Below is a small trained network, with its code and all its weights. Each question gives an input and a target symbol and asks what happens when units are switched off, that is, made to give their printed mean instead of their output.

import numpy as np


def w(rows, s, z=0):
    codes = np.array(rows[::2]) - 128.0
    scale = np.full(codes.shape[1], s)
    scale[-1] = z or s
    return codes * scale


def f(y):
    return np.maximum(y, 0)


def softmax(a):
    e = np.exp(a - a.max(-1, keepdims=True))
    return e / e.sum(-1, keepdims=True)


def log_softmax(a):
    a = a - a.max(-1, keepdims=True)
    return a - np.log(np.exp(a).sum(-1, keepdims=True))


def net(x, mask):
    ids = ['γδζημστφω'.index(c) for c in x.split()]
    T = len(ids)
    res = E[ids] + P[:T]
    q, k, v = (res @ M[0].T for M in (Q, K, V))
    z = softmax(np.where(np.tri(T) > 0, q @ k.T / 4**0.5, -1e9)) @ v
    res = res + np.where(mask[0], z, O[0][:, -1]) @ O[0][:, :-1]
    y = f(res @ A[0][:, :-1].T + A[0][:, -1])
    res = res + np.where(mask[1:13], y, B[0][:, -1]) @ B[0][:, :-1]
    return log_softmax(res[-1] @ U[:, :-1].T + U[:, -1])


Q, K, V, O, A, B = {}, {}, {}, {}, {}, {}
E = w([
[158,79,202,77,141],'γ',
[70,106,186,55,148],'δ',
[121,21,156,173,116],'ζ',
[178,84,66,151,144],'η',
[74,194,2,131,167],'μ',
[152,155,100,68,159],'σ',
[35,130,30,47,238],'τ',
[121,177,202,187,73],'φ',
[67,84,20,189,140],'ω',
],0.0099)
P = w([
[179,179,175,168,173],'0',
[5,102,109,135,144],'1',
[191,182,160,150,151],'2',
[80,68,105,126,118],'3',
[181,184,153,145,147],'4',
[113,75,94,106,95],'5',
[167,177,154,152,144],'6',
[139,73,82,84,69],'7',
[156,170,147,144,132],'8',
[126,60,113,119,113],'9',
],0.014)
Q[0] = w([
[10,109,26,102,147],'H0',
[109,163,115,80,150],'H0',
[58,64,129,63,146],'H0',
[162,205,151,106,169],'H0',
],0.011)
K[0] = w([
[105,166,119,197,255],'H0',
[135,166,117,84,176],'H0',
[117,109,195,134,239],'H0',
[158,110,57,34,120],'H0',
],0.0097)
V[0] = w([
[180,39,142,80,234],'H0',
[152,158,110,1,150],'H0',
[35,144,187,117,153],'H0',
[118,132,17,167,220],'H0',
],0.0072)
O[0] = w([
[143,2,140,71,173,126],'H0',
[128,128,152,101,227,5],'H0',
[74,135,175,113,101,211],'H0',
[93,93,56,167,166,74],'H0',
],0.0089,0.0016)
A[0] = w([
[177,229,188,182,98,131],'N0',
[232,86,173,179,83,105],'N1',
[155,242,151,179,171,104],'N2',
[125,65,48,113,95,191],'N3',
[97,121,36,199,120,121],'N4',
[2,68,84,130,92,118],'N5',
[101,81,164,64,116,217],'N6',
[235,168,73,159,189,145],'N7',
[78,111,142,136,125,182],'N8',
[190,230,173,220,89,123],'N9',
[84,102,24,149,174,255],'N10',
[212,250,180,132,153,139],'N11',
],0.009,0.0064)
B[0] = w([
[122,65,99,58,140,248],'N0',
[140,108,164,55,182,202],'N1',
[67,228,63,216,69,198],'N2',
[126,144,170,181,50,210],'N3',
[125,60,95,82,76,171],'N4',
[254,158,121,154,144,209],'N5',
[90,123,95,170,57,223],'N6',
[135,89,8,151,230,188],'N7',
[147,129,122,185,103,182],'N8',
[116,51,88,34,130,255],'N9',
[90,150,209,98,123,238],'N10',
[176,254,150,146,131,241],'N11',
],0.0093,0.0073)
U = w([
[114,214,193,203,88,255],'γ',
[75,84,92,153,96,237],'δ',
[112,6,137,31,122,82],'ζ',
[68,160,88,168,134,19],'η',
[176,200,114,183,150,19],'μ',
[190,150,181,99,168,128],'σ',
[43,129,149,108,178,142],'τ',
[175,91,76,125,166,85],'φ',
[116,158,113,75,138,81],'ω',
],0.012,0.0044)

Each question gives the input, a string of symbols that net reads in full, and the target symbol t.
The units are the heads (4 rows each of Q, K, V and O) and the neurons (one row each of A and B). Each row of codes is followed by its name. A weight is (code - 128) times the scale printed after its matrix; where a second scale follows, it is the last column's (O, A, B and U).
mask holds one flag per unit, heads first, then neurons. A switched-off unit (its flag False) gives its mean, the last column of its rows in O or B, instead of its output. The means were averaged over made-up inputs and are rounded, as every weight is.
A unit's drop is (log p(t) with every unit on - log p(t) with that unit switched off) / (log p(t) with every unit on - log p(t) with every unit switched off).
The circuit of an input: a set's keep is (log p(t) with only the set's units on - log p(t) with every unit switched off) / (log p(t) with every unit on - log p(t) with every unit switched off). Starting from the 12 units with the biggest drops (on a tie, the unit counted first), units are removed one at a time, each time the one whose removal leaves the highest keep (on an exact tie, the one counted first), for as long as the keep stays at least 0.8.
circuit, biggest first: the units of the circuit, biggest drop first
unit that matters most: the unit with the biggest drop
k most important neurons: the k neurons with the biggest drops, biggest first
input η σ ω, target δ: 2 most important neurons -> (N4 N11)
input φ φ φ φ η φ σ ζ, target γ: 3 most important neurons -> (N9 N0 N3)
input γ τ γ γ ζ τ φ γ φ, target σ: circuit, biggest first -> (H0)
input η σ μ, target η: 3 most important neurons -> (N2 N7 N5)
input ω φ φ φ σ γ, target γ: circuit, biggest first -> (N9 N0)
input τ ζ γ η σ γ, target δ: 3 most important neurons -> (N11 N6 N9)
input ζ γ η φ η τ φ μ, target γ: circuit, biggest first -> (N3 N9)
input φ φ τ φ φ γ φ φ μ, target η: 4 most important neurons -> (N2 N7 N5 N1)
input σ φ δ η, target γ: circuit, biggest first -> (N9 N3)
input η σ σ μ φ φ φ ω, target γ: circuit, biggest first -> (N3 N9)
input σ σ τ η η φ φ ζ, target γ: circuit, biggest first -> (N9 N3)
input φ δ σ, target μ: circuit, biggest first -> (N11 N7)
input γ φ φ μ φ γ, target δ: circuit, biggest first -> (N6 N9)
input γ γ φ μ γ φ φ φ τ, target τ: circuit, biggest first -> (H0 N10)
input φ φ σ φ γ σ τ ζ ζ, target ζ: circuit, biggest first -> (N11 N2)
input φ φ γ φ ω φ φ γ φ, target σ: unit that matters most -> N11
input φ δ φ δ η φ, target ζ: 2 most important neurons -> (N2 N11)
input φ η φ γ η η φ η τ, target τ: circuit, biggest first -> (N10 H0)
input φ τ φ φ φ δ η η σ, target μ: 3 most important neurons -> (N9 N7 N0)
input φ μ η, target φ: circuit, biggest first -> (N7)
input φ ζ ω, target δ: circuit, biggest first -> (H0 N4)
input γ γ φ φ δ, target γ: 4 most important neurons -> (N11 N7 N9 N1)
input σ γ ζ ω φ γ δ δ, target δ: 3 most important neurons -> (N11 N6 N2)
input η η γ φ, target γ: 4 most important neurons -> (N9 N0 N7 N5)
input ζ σ φ φ φ φ γ φ γ, target ω: 2 most important neurons -> (N11 N9)
input σ γ φ, target ω: 4 most important neurons -> (N9 N11 N0 N2)
input η φ φ η ω φ φ φ ζ, target ζ: 2 most important neurons -> (N9 N0)
input γ γ φ σ ζ φ φ φ γ, target ω: 4 most important neurons -> (N11 N9 N0 N5)
input φ γ φ δ δ, target γ: most important neuron -> (N9)
